Here is a tiny trained network, its code and every weight. The questions are about switching its units off for an input and a target symbol, where a switched-off unit gives its printed mean instead of its output.

import numpy as np


def w(rows, s, z=0):
    codes = np.array(rows[::2]) - 128.0
    scale = np.full(codes.shape[1], s)
    scale[-1] = z or s
    return codes * scale


def f(y):
    return np.maximum(y, 0)


def softmax(a):
    e = np.exp(a - a.max(-1, keepdims=True))
    return e / e.sum(-1, keepdims=True)


def log_softmax(a):
    a = a - a.max(-1, keepdims=True)
    return a - np.log(np.exp(a).sum(-1, keepdims=True))


def net(x, mask):
    ids = ['ΓΞΣζηλψ'.index(c) for c in x.split()]
    T = len(ids)
    res = E[ids] + P[:T]
    q, k, v = (res @ M[0].T for M in (Q, K, V))
    z = softmax(np.where(np.tri(T) > 0, q @ k.T / 2**0.5, -1e9)) @ v
    res = res + np.where(mask[0], z, O[0][:, -1]) @ O[0][:, :-1]
    y = f(res @ A[0][:, :-1].T + A[0][:, -1])
    res = res + np.where(mask[1:17], y, B[0][:, -1]) @ B[0][:, :-1]
    return log_softmax(res[-1] @ U[:, :-1].T + U[:, -1])


Q, K, V, O, A, B = {}, {}, {}, {}, {}, {}
E = w([
[114,209,68,178,137,86,133,152,104,119,69,113],'Γ',
[185,158,141,174,81,231,164,102,74,74,152,155],'Ξ',
[90,156,81,169,62,114,99,138,50,74,167,118],'Σ',
[94,188,121,164,60,162,125,83,135,121,120,139],'ζ',
[92,126,116,203,141,150,167,148,189,148,168,138],'η',
[188,81,48,156,145,112,125,88,144,4,144,138],'λ',
[175,104,229,115,70,119,123,158,62,142,205,97],'ψ',
],0.018)
P = w([
[50,5,92,154,43,137,179,145,101,187,77,87],'0',
[181,186,90,114,124,92,23,151,159,207,113,148],'1',
[159,112,163,56,109,93,164,177,180,92,165,21],'2',
[155,116,123,175,146,135,152,128,41,158,131,82],'3',
[119,205,131,55,138,138,89,51,150,151,114,169],'4',
[140,121,188,59,142,104,124,163,182,2,147,53],'5',
[149,151,178,162,126,104,227,88,66,192,166,96],'6',
[115,192,187,49,143,104,63,116,173,144,94,212],'7',
[177,133,180,39,179,74,200,128,195,53,140,57],'8',
[92,123,124,195,123,143,205,161,55,101,125,106],'9',
[94,182,113,94,153,150,53,154,154,166,68,161],'10',
],0.01)
Q[0] = w([
[131,122,93,254,91,107,198,73,38,221,172,166],'h0',
[151,56,81,129,138,168,35,84,93,200,52,198],'h0',
],0.0069)
K[0] = w([
[154,132,241,69,254,44,96,49,155,109,137,184],'h0',
[210,226,128,127,173,113,54,136,157,123,169,89],'h0',
],0.0068)
V[0] = w([
[112,55,136,231,184,155,159,76,199,253,57,92],'h0',
[203,116,192,186,134,157,199,197,123,216,52,192],'h0',
],0.0043)
O[0] = w([
[141,250,145,90,114,131,167,151,156,157,188,76,251],'h0',
[1,127,195,135,205,160,112,37,82,124,125,176,163],'h0',
],0.013,0.003)
A[0] = w([
[118,55,188,132,133,208,148,118,81,134,73,168,132],'n0',
[138,108,95,153,209,97,80,119,209,179,74,104,155],'n1',
[143,168,79,61,70,142,60,76,130,118,120,203,153],'n2',
[146,109,120,147,93,112,171,150,82,72,206,70,11],'n3',
[89,153,109,180,118,155,90,72,94,171,190,217,181],'n4',
[116,100,143,133,198,112,204,129,125,80,139,79,86],'n5',
[151,119,188,202,134,183,128,131,107,133,111,177,129],'n6',
[144,141,174,31,165,134,126,157,107,130,177,108,59],'n7',
[165,150,98,93,85,192,118,94,160,154,43,164,3],'n8',
[125,129,137,102,2,95,14,95,141,193,133,146,87],'n9',
[33,154,151,181,89,40,120,100,106,148,153,53,107],'n10',
[194,113,188,118,128,85,86,178,122,178,146,95,240],'n11',
[87,156,72,122,89,80,39,110,138,149,80,196,73],'n12',
[116,182,138,97,178,187,79,107,155,149,147,206,173],'n13',
[125,154,141,137,132,131,161,127,77,135,188,118,31],'n14',
[163,168,98,79,139,46,104,139,88,94,145,145,157],'n15',
],0.0087,0.0033)
B[0] = w([
[124,111,21,34,198,14,54,156,126,126,122,168,161],'n0',
[97,103,134,58,41,64,166,1,158,73,187,145,155],'n1',
[143,107,193,241,237,134,94,193,138,103,67,54,176],'n2',
[113,129,61,168,180,163,23,120,186,197,84,73,214],'n3',
[150,139,97,116,150,248,147,206,133,155,163,190,232],'n4',
[92,84,203,119,138,121,77,175,17,149,111,150,183],'n5',
[102,145,100,114,225,75,172,133,89,69,137,151,174],'n6',
[77,119,77,139,114,63,113,15,139,119,205,99,179],'n7',
[207,14,174,72,111,56,70,38,97,152,142,70,146],'n8',
[74,193,211,28,101,197,40,136,108,134,52,102,176],'n9',
[99,52,177,134,148,80,119,179,33,79,92,167,254],'n10',
[198,124,132,134,80,187,147,131,140,41,142,194,171],'n11',
[42,164,129,153,200,42,80,243,141,167,145,56,166],'n12',
[185,12,29,73,121,86,39,77,96,142,24,118,203],'n13',
[118,162,101,170,144,65,126,203,150,181,43,153,200],'n14',
[112,129,117,137,100,194,160,216,163,50,137,176,171],'n15',
],0.0061,0.0089)
U = w([
[88,201,119,82,204,3,103,92,98,163,193,89,10],'Γ',
[88,119,48,1,133,156,117,148,202,182,174,194,221],'Ξ',
[122,45,142,98,173,117,79,105,66,215,131,42,2],'Σ',
[86,72,203,58,98,177,143,96,42,85,155,164,251],'ζ',
[141,183,178,176,188,216,175,219,96,130,191,139,104],'η',
[202,48,150,161,136,152,168,142,153,87,109,89,195],'λ',
[133,4,182,107,201,76,101,85,13,135,160,172,71],'ψ',
],0.0056,0.0018)

Each question gives the input, a string of symbols that net reads in full, and the target symbol t.
The units are the heads (2 rows each of Q, K, V and O) and the neurons (one row each of A and B). Each row of codes is followed by its name. A weight is (code - 128) times the scale printed after its matrix; where a second scale follows, it is the last column's (O, A, B and U).
mask holds one flag per unit, heads first, then neurons. A switched-off unit (its flag False) gives its mean, the last column of its rows in O or B, instead of its output. The means were averaged over made-up inputs and are rounded, as every weight is.
A unit's drop is (log p(t) with every unit on - log p(t) with that unit switched off) / (log p(t) with every unit on - log p(t) with every unit switched off).
The circuit of an input: a set's keep is (log p(t) with only the set's units on - log p(t) with every unit switched off) / (log p(t) with every unit on - log p(t) with every unit switched off). Starting from the 12 units with the biggest drops (on a tie, the unit counted first), units are removed one at a time, each time the one whose removal leaves the highest keep (on an exact tie, the one counted first), for as long as the keep stays at least 0.8.
circuit, biggest first: the units of the circuit, biggest drop first
k most important neurons: the k neurons with the biggest drops, biggest first
drop when u is switched off: that unit's drop, to one decimal
input η ψ ζ η ζ, target Σ: 4 most important neurons	[n2; n8; n13; n12]
input ψ Σ Σ η ψ η Σ Σ ψ Ξ, target ψ: 2 most important neurons	[n0; n6]
input ψ Ξ η η η η, target ζ: circuit, biggest first	[h0; n3; n14]
input η Σ η η Σ, target η: circuit, biggest first	[n2; n15; n4]
input ζ Γ η Σ Σ ψ Σ, target ψ: circuit, biggest first	[h0]
input η ζ Σ, target Γ: 3 most important neurons	[n7; n4; n3]
input ζ η η ζ η Σ η η Γ, target η: 3 most important neurons	[n15; n13; n0]
input η Γ Σ Ξ η Σ η λ Ξ, target Γ: circuit, biggest first	[h0; n7; n4]
input Σ Σ η η ζ η ψ ψ, target ζ: circuit, biggest first	[n9; n11]
input η Ξ η η ψ η ζ, target ψ: 3 most important neurons	[n0; n6; n15]
input Γ η η η η Γ ψ λ, target λ: circuit, biggest first	[n2; n15]
input Σ η Γ, target λ: circuit, biggest first	[h0; n11]
input ψ ζ ζ, target ζ: 2 most important neurons	[n3; n14]
input Σ Γ ζ, target λ: circuit, biggest first	[h0]
input η Σ η ζ ψ η η ψ Ξ λ ψ, target ζ: circuit, biggest first	[n11; n9]
input η Γ Σ Σ η η η Ξ η Σ Ξ, target ψ: drop when h0 is switched off	0.3
input η η η ψ ψ Ξ η η ψ, target Γ: drop when n14 is switched off	0.2
input Σ η ζ ψ ζ ζ η η Ξ, target λ: drop when n3 is switched off	0.1
